Below are the code and all the weights of a small trained network. Each question names an input and a target symbol and asks about switching units off, where a switched-off unit gives its printed mean instead of its output.

import numpy as np


def w(rows, s, z=0):
    codes = np.array(rows[::2]) - 128.0
    scale = np.full(codes.shape[1], s)
    scale[-1] = z or s
    return codes * scale


def f(y):
    return np.maximum(y, 0)


def softmax(a):
    e = np.exp(a - a.max(-1, keepdims=True))
    return e / e.sum(-1, keepdims=True)


def log_softmax(a):
    a = a - a.max(-1, keepdims=True)
    return a - np.log(np.exp(a).sum(-1, keepdims=True))


def net(x, mask):
    ids = ['ΦΨΩβεζηθλμ'.index(c) for c in x.split()]
    T = len(ids)
    res = E[ids] + P[:T]
    r = res
    for j in range(3):
        rows = slice(4 * j, 4 * j + 4)
        q, k, v = (r @ M[0][rows].T for M in (Q, K, V))
        z = softmax(np.where(np.tri(T) > 0, q @ k.T / 4**0.5, -1e9)) @ v
        o = O[0][rows]
        res = res + np.where(mask[j], z, o[:, -1]) @ o[:, :-1]
    y = f(res @ A[0][:, :-1].T + A[0][:, -1])
    res = res + np.where(mask[3:15], y, B[0][:, -1]) @ B[0][:, :-1]
    return log_softmax(res[-1] @ U[:, :-1].T + U[:, -1])


Q, K, V, O, A, B = {}, {}, {}, {}, {}, {}
E = w([
[130,138,159,89],'Φ',
[145,134,169,122],'Ψ',
[120,150,173,135],'Ω',
[93,144,157,188],'β',
[81,103,35,127],'ε',
[98,150,153,96],'ζ',
[123,100,54,24],'η',
[51,117,57,154],'θ',
[169,101,93,252],'λ',
[196,99,42,132],'μ',
],0.021)
P = w([
[65,6,163,160],'0',
[84,68,100,147],'1',
[100,117,71,136],'2',
[116,155,45,132],'3',
[134,190,26,126],'4',
[147,222,10,125],'5',
],0.014)
Q[0] = w([
[103,167,153,137],'H0',
[164,211,162,180],'H0',
[82,174,89,83],'H0',
[121,129,7,155],'H0',
[99,100,154,116],'H1',
[110,78,183,187],'H1',
[110,169,148,109],'H1',
[86,137,58,196],'H1',
[92,175,98,78],'H2',
[109,98,121,86],'H2',
[89,179,116,114],'H2',
[105,102,172,103],'H2',
],0.016)
K[0] = w([
[137,82,117,120],'H0',
[70,93,93,124],'H0',
[200,160,114,161],'H0',
[157,254,109,118],'H0',
[104,96,147,127],'H1',
[145,91,148,108],'H1',
[102,72,110,126],'H1',
[194,234,135,86],'H1',
[112,119,94,116],'H2',
[116,87,116,135],'H2',
[92,160,106,95],'H2',
[94,46,150,127],'H2',
],0.02)
V[0] = w([
[198,147,164,142],'H0',
[152,143,87,55],'H0',
[207,100,161,179],'H0',
[248,79,32,201],'H0',
[72,171,106,103],'H1',
[108,146,98,184],'H1',
[177,153,130,92],'H1',
[109,192,181,168],'H1',
[180,126,151,86],'H2',
[173,162,180,178],'H2',
[170,97,103,98],'H2',
[71,123,166,97],'H2',
],0.014)
O[0] = w([
[131,170,102,186,45],'H0',
[78,109,172,119,138],'H0',
[166,251,146,220,79],'H0',
[166,156,209,179,235],'H0',
[122,82,111,91,158],'H1',
[205,136,120,111,169],'H1',
[104,101,100,153,86],'H1',
[164,113,97,129,41],'H1',
[108,130,83,152,57],'H2',
[69,149,108,46,3],'H2',
[122,121,151,175,158],'H2',
[156,146,114,147,101],'H2',
],0.012,0.013)
A[0] = w([
[112,100,135,95,12],'N0',
[94,118,176,187,41],'N1',
[80,112,169,136,55],'N2',
[154,78,95,101,120],'N3',
[153,111,176,88,39],'N4',
[125,142,167,136,32],'N5',
[188,168,110,135,83],'N6',
[83,100,130,123,108],'N7',
[50,132,132,151,250],'N8',
[114,148,69,143,254],'N9',
[66,136,9,132,152],'N10',
[113,185,142,85,172],'N11',
],0.014,0.0098)
B[0] = w([
[194,223,122,165,182],'N0',
[111,173,105,40,241],'N1',
[181,150,1,128,185],'N2',
[76,191,140,47,253],'N3',
[141,184,125,151,200],'N4',
[46,153,89,94,184],'N5',
[112,9,76,78,200],'N6',
[177,113,152,186,195],'N7',
[124,35,164,191,184],'N8',
[34,170,38,208,165],'N9',
[75,211,234,74,171],'N10',
[181,148,92,231,143],'N11',
],0.0074,0.015)
U = w([
[53,118,199,140,96],'Φ',
[119,153,97,202,212],'Ψ',
[103,208,75,112,170],'Ω',
[184,149,22,68,141],'β',
[192,111,229,58,17],'ε',
[92,163,155,39,78],'ζ',
[133,47,187,138,189],'η',
[199,161,163,10,3],'θ',
[254,160,125,166,148],'λ',
[140,200,245,150,146],'μ',
],0.0094,0.0074)

Each question gives the input, a string of symbols that net reads in full, and the target symbol t.
The units are the heads (4 rows each of Q, K, V and O) and the neurons (one row each of A and B). Each row of codes is followed by its name. A weight is (code - 128) times the scale printed after its matrix; where a second scale follows, it is the last column's (O, A, B and U).
mask holds one flag per unit, heads first, then neurons. A switched-off unit (its flag False) gives its mean, the last column of its rows in O or B, instead of its output. The means were averaged over made-up inputs and are rounded, as every weight is.
A unit's drop is (log p(t) with every unit on - log p(t) with that unit switched off) / (log p(t) with every unit on - log p(t) with every unit switched off).
The circuit of an input: a set's keep is (log p(t) with only the set's units on - log p(t) with every unit switched off) / (log p(t) with every unit on - log p(t) with every unit switched off). Starting from the 12 units with the biggest drops (on a tie, the unit counted first), units are removed one at a time, each time the one whose removal leaves the highest keep (on an exact tie, the one counted first), for as long as the keep stays at least 0.8.
circuit, biggest first: the units of the circuit, biggest drop first
unit that matters most: the unit with the biggest drop
top k neurons: the k neurons with the biggest drops, biggest first
which heads matter: for each layer, one digit per head in row order, 1 if its drop is at least 0.15 and else 0, layers parted by /
input β λ Ψ Ψ, target λ: circuit, biggest first	H0, N3
input λ Ω θ, target Ω: circuit, biggest first	H0, N9
input λ ε Ψ, target λ: which heads matter	110
input β η η η ζ η, target ζ: circuit, biggest first	H0, N10
input β λ β β λ, target β: circuit, biggest first	H1, H0, H2
input ζ μ λ, target μ: circuit, biggest first	H2, H0
input λ Ω θ λ θ ζ, target λ: circuit, biggest first	H0, N3, H1
input β Ψ Φ θ ζ ε, target ζ: circuit, biggest first	H0, N10
input η Φ Ψ β, target Ψ: circuit, biggest first	H0, N3
input ε ε ε, target ε: circuit, biggest first	H0, H2, H1
input η Ψ ε, target Ψ: which heads matter	101
input λ η β, target η: circuit, biggest first	H0, N8, N3
input ε η η, target η: which heads matter	011
input λ β μ Φ, target μ: circuit, biggest first	H0
input θ Ω β, target Ω: which heads matter	101
input Ω Ω μ η, target μ: which heads matter	100
input θ Ψ ε ε Ψ η, target Ψ: circuit, biggest first	H2, H0, N1
input η ζ Ω η, target Ω: circuit, biggest first	H0, N9, N10
input η λ Ψ λ λ θ, target λ: which heads matter	110
input η β ζ, target η: top 2 neurons	N1, N2
input η η ε, target η: which heads matter	010
input β θ Φ λ, target Φ: which heads matter	101
input ε ζ ε η Φ λ, target Φ: unit that matters most	H2
input μ θ Φ ε, target Φ: which heads matter	110
input β Φ Φ, target β: which heads matter	111
